Below is a small trained network, with its code and all its weights. Each question gives an input and a target symbol and asks what happens when units are switched off, that is, made to give their printed mean instead of their output.

import numpy as np


def w(rows, s, z=0):
    codes = np.array(rows[::2]) - 128.0
    scale = np.full(codes.shape[1], s)
    scale[-1] = z or s
    return codes * scale


def f(y):
    return y / 2 * (1 + np.tanh(0.7978845608 * (y + 0.044715 * y**3)))


def softmax(a):
    e = np.exp(a - a.max(-1, keepdims=True))
    return e / e.sum(-1, keepdims=True)


def log_softmax(a):
    a = a - a.max(-1, keepdims=True)
    return a - np.log(np.exp(a).sum(-1, keepdims=True))


def net(x, mask):
    ids = ['ΞΦΨΩβδζσ'.index(c) for c in x.split()]
    T = len(ids)
    res = E[ids] + P[:T]
    u = 0
    for l in range(2):
        q, k, v = (res @ M[l].T for M in (Q, K, V))
        z = softmax(np.where(np.tri(T) > 0, q @ k.T / 2**0.5, -1e9)) @ v
        res = res + np.where(mask[u], z, O[l][:, -1]) @ O[l][:, :-1]
        u += 1
        y = f(res @ A[l][:, :-1].T + A[l][:, -1])
        res = res + np.where(mask[u : u + 8], y, B[l][:, -1]) @ B[l][:, :-1]
        u += 8
    return log_softmax(res[-1] @ U[:, :-1].T + U[:, -1])


Q, K, V, O, A, B = {}, {}, {}, {}, {}, {}
E = w([
[121,135,169,144],'Ξ',
[252,112,206,90],'Φ',
[61,144,58,131],'Ψ',
[107,210,186,95],'Ω',
[129,128,80,71],'β',
[193,74,184,123],'δ',
[155,172,223,120],'ζ',
[135,113,103,89],'σ',
],0.018)
P = w([
[114,33,112,220],'0',
[81,129,96,47],'1',
[108,251,105,95],'2',
[69,136,126,50],'3',
[157,180,133,132],'4',
[86,107,135,57],'5',
[174,174,129,148],'6',
[83,114,156,55],'7',
[199,181,117,156],'8',
[72,108,143,58],'9',
[186,190,72,156],'10',
[66,107,148,63],'11',
],0.014)
Q[0] = w([
[166,108,144,254],'L0H0',
[80,88,162,38],'L0H0',
],0.0052)
K[0] = w([
[158,195,67,89],'L0H0',
[88,70,82,255],'L0H0',
],0.0096)
V[0] = w([
[147,93,129,254],'L0H0',
[84,142,216,169],'L0H0',
],0.0082)
O[0] = w([
[94,114,242,191,255],'L0H0',
[135,248,202,175,156],'L0H0',
],0.012,0.0014)
A[0] = w([
[84,217,129,169,152],'L0N0',
[186,102,169,208,227],'L0N1',
[159,152,171,106,91],'L0N2',
[32,104,121,151,47],'L0N3',
[166,155,167,70,254],'L0N4',
[111,140,148,7,156],'L0N5',
[98,139,91,219,86],'L0N6',
[114,251,173,64,223],'L0N7',
],0.011,0.0058)
B[0] = w([
[159,150,105,122,176],'L0N0',
[9,199,71,198,166],'L0N1',
[189,161,156,31,156],'L0N2',
[105,74,190,134,152],'L0N3',
[59,115,49,175,221],'L0N4',
[3,137,145,153,206],'L0N5',
[117,143,148,172,135],'L0N6',
[153,40,87,141,254],'L0N7',
],0.0079,0.014)
Q[1] = w([
[16,85,255,160],'L1H0',
[96,153,223,95],'L1H0',
],0.0089)
K[1] = w([
[61,111,110,242],'L1H0',
[3,145,119,253],'L1H0',
],0.0045)
V[1] = w([
[177,254,118,169],'L1H0',
[133,150,16,89],'L1H0',
],0.0063)
O[1] = w([
[172,86,56,87,61],'L1H0',
[21,202,89,247,9],'L1H0',
],0.013,0.0015)
A[1] = w([
[57,171,230,99,66],'L1N0',
[94,170,103,50,130],'L1N1',
[177,1,108,143,130],'L1N2',
[59,149,59,235,136],'L1N3',
[141,249,11,107,70],'L1N4',
[41,127,11,164,179],'L1N5',
[232,90,43,88,37],'L1N6',
[146,51,2,186,254],'L1N7',
],0.008,0.0056)
B[1] = w([
[127,255,92,104,160],'L1N0',
[166,36,104,143,141],'L1N1',
[194,148,84,223,171],'L1N2',
[222,97,114,46,246],'L1N3',
[131,98,72,34,197],'L1N4',
[178,157,200,214,250],'L1N5',
[78,237,73,123,149],'L1N6',
[6,149,206,167,220],'L1N7',
],0.0084,0.023)
U = w([
[136,90,175,240,179],'Ξ',
[136,208,143,138,147],'Φ',
[189,165,78,100,156],'Ψ',
[62,2,72,109,198],'Ω',
[198,30,145,91,34],'β',
[41,130,21,151,1],'δ',
[153,89,219,3,105],'ζ',
[32,128,95,56,123],'σ',
],0.0078,0.004)

Each question gives the input, a string of symbols that net reads in full, and the target symbol t.
The units are the heads (2 rows each of Q, K, V and O) and the neurons (one row each of A and B). Each row of codes is followed by its name. A weight is (code - 128) times the scale printed after its matrix; where a second scale follows, it is the last column's (O, A, B and U).
mask holds one flag per unit, layer by layer, with each layer's heads first. A switched-off unit (its flag False) gives its mean, the last column of its rows in O or B, instead of its output. The means were averaged over made-up inputs and are rounded, as every weight is.
A unit's drop is (log p(t) with every unit on - log p(t) with that unit switched off) / (log p(t) with every unit on - log p(t) with every unit switched off).
The circuit of an input: a set's keep is (log p(t) with only the set's units on - log p(t) with every unit switched off) / (log p(t) with every unit on - log p(t) with every unit switched off). Starting from the 12 units with the biggest drops (on a tie, the unit counted first), units are removed one at a time, each time the one whose removal leaves the highest keep (on an exact tie, the one counted first), for as long as the keep stays at least 0.8.
units of the circuit, in order: the units of the circuit, biggest drop first
most important unit: the unit with the biggest drop
top k neurons: the k neurons with the biggest drops, biggest first
k most important neurons of layer l: the k neurons of layer l with the biggest drops, biggest first
input β Ξ Φ ζ Ψ Ψ β σ, target Φ: units of the circuit, in order => L1H0; L1N0; L0N5; L1N5
input Ψ Φ Ξ Φ Ψ Ψ ζ ζ Ξ σ Φ Ω, target ζ: 3 most important neurons of layer 1 => L1N5; L1N7; L1N6
input β ζ Ξ Φ Ξ β Ψ Ψ Ξ Ξ Φ Φ, target Φ: most important unit => L1H0
input β Ξ Ξ Ψ σ Ξ β δ, target Φ: units of the circuit, in order => L1H0; L1N0; L0N7
input Ψ σ Ψ Ψ σ Φ Ξ β β Ψ Ψ σ, target ζ: top 2 neurons => L0N3; L0N4
input σ Ω Ψ Ψ ζ Φ Ψ ζ, target σ: 2 most important neurons of layer 1 => L1N5; L1N3
input β Ψ Φ Ψ Φ Ψ Φ Ψ Ψ Ξ, target Φ: top 3 neurons => L1N0; L1N4; L0N5
input Ψ Ω Ψ Ψ Ψ, target Ψ: 3 most important neurons of layer 0 => L0N7; L0N4; L0N3
input ζ Ψ Ω Ψ Ξ Ψ Ψ Ψ Ξ δ, target δ: top 2 neurons => L1N6; L0N1
input β ζ Ξ σ Ξ Ψ Ψ Ψ Ψ ζ, target Φ: units of the circuit, in order => L1H0; L1N0
input Φ Φ Ψ Ξ, target Ω: 2 most important neurons of layer 1 => L1N5; L1N3
input ζ β Ψ, target Ξ: units of the circuit, in order => L1N5; L1H0
input Φ Ξ δ Φ, target Ω: top 2 neurons => L1N5; L0N1
input β Ψ ζ Ξ Ψ Ξ, target Φ: units of the circuit, in order => L1H0; L1N0; L0H0; L0N7
input Φ Ψ Ψ Ψ, target Ω: top 3 neurons => L0N1; L1N5; L1N3
input Ψ δ β, target Ξ: 2 most important neurons of layer 1 => L1N5; L1N4
input Ξ Ξ Φ Ψ Ψ β, target Ψ: top 4 neurons => L1N6; L1N2; L0N1; L0N7
input Ω Ξ Ξ Ψ Ξ Ω Ξ ζ, target Ξ: units of the circuit, in order => L1N3
input β Ξ Ξ Ψ, target Φ: top 2 neurons => L1N0; L1N4
input Ξ Ψ Ψ ζ, target Ψ: most important unit => L0H0
input σ Ω Φ Ψ Ψ Φ Φ Ξ, target σ: top 3 neurons => L1N5; L1N3; L0N1
input Ξ σ Φ β, target Ψ: 2 most important neurons of layer 0 => L0N7; L0N1
input ζ Φ Φ ζ Φ β Ψ Ψ δ Ψ Ψ Ω, target δ: 4 most important neurons of layer 1 => L1N6; L1N2; L1N3; L1N5
input ζ Φ Ξ β ζ Ψ Φ Ω β ζ Ψ β, target δ: 2 most important neurons of layer 1 => L1N6; L1N2
input δ Ψ Φ Ξ Ψ Ψ σ β ζ Ω, target β: 2 most important neurons of layer 1 => L1N2; L1N7
input Φ Φ Ψ Ξ ζ Ψ Ξ ζ σ Φ Ψ β, target Ω: 4 most important neurons of layer 1 => L1N5; L1N3; L1N0; L1N1
input ζ Ψ Ξ β, target δ: 3 most important neurons of layer 1 => L1N6; L1N5; L1N3
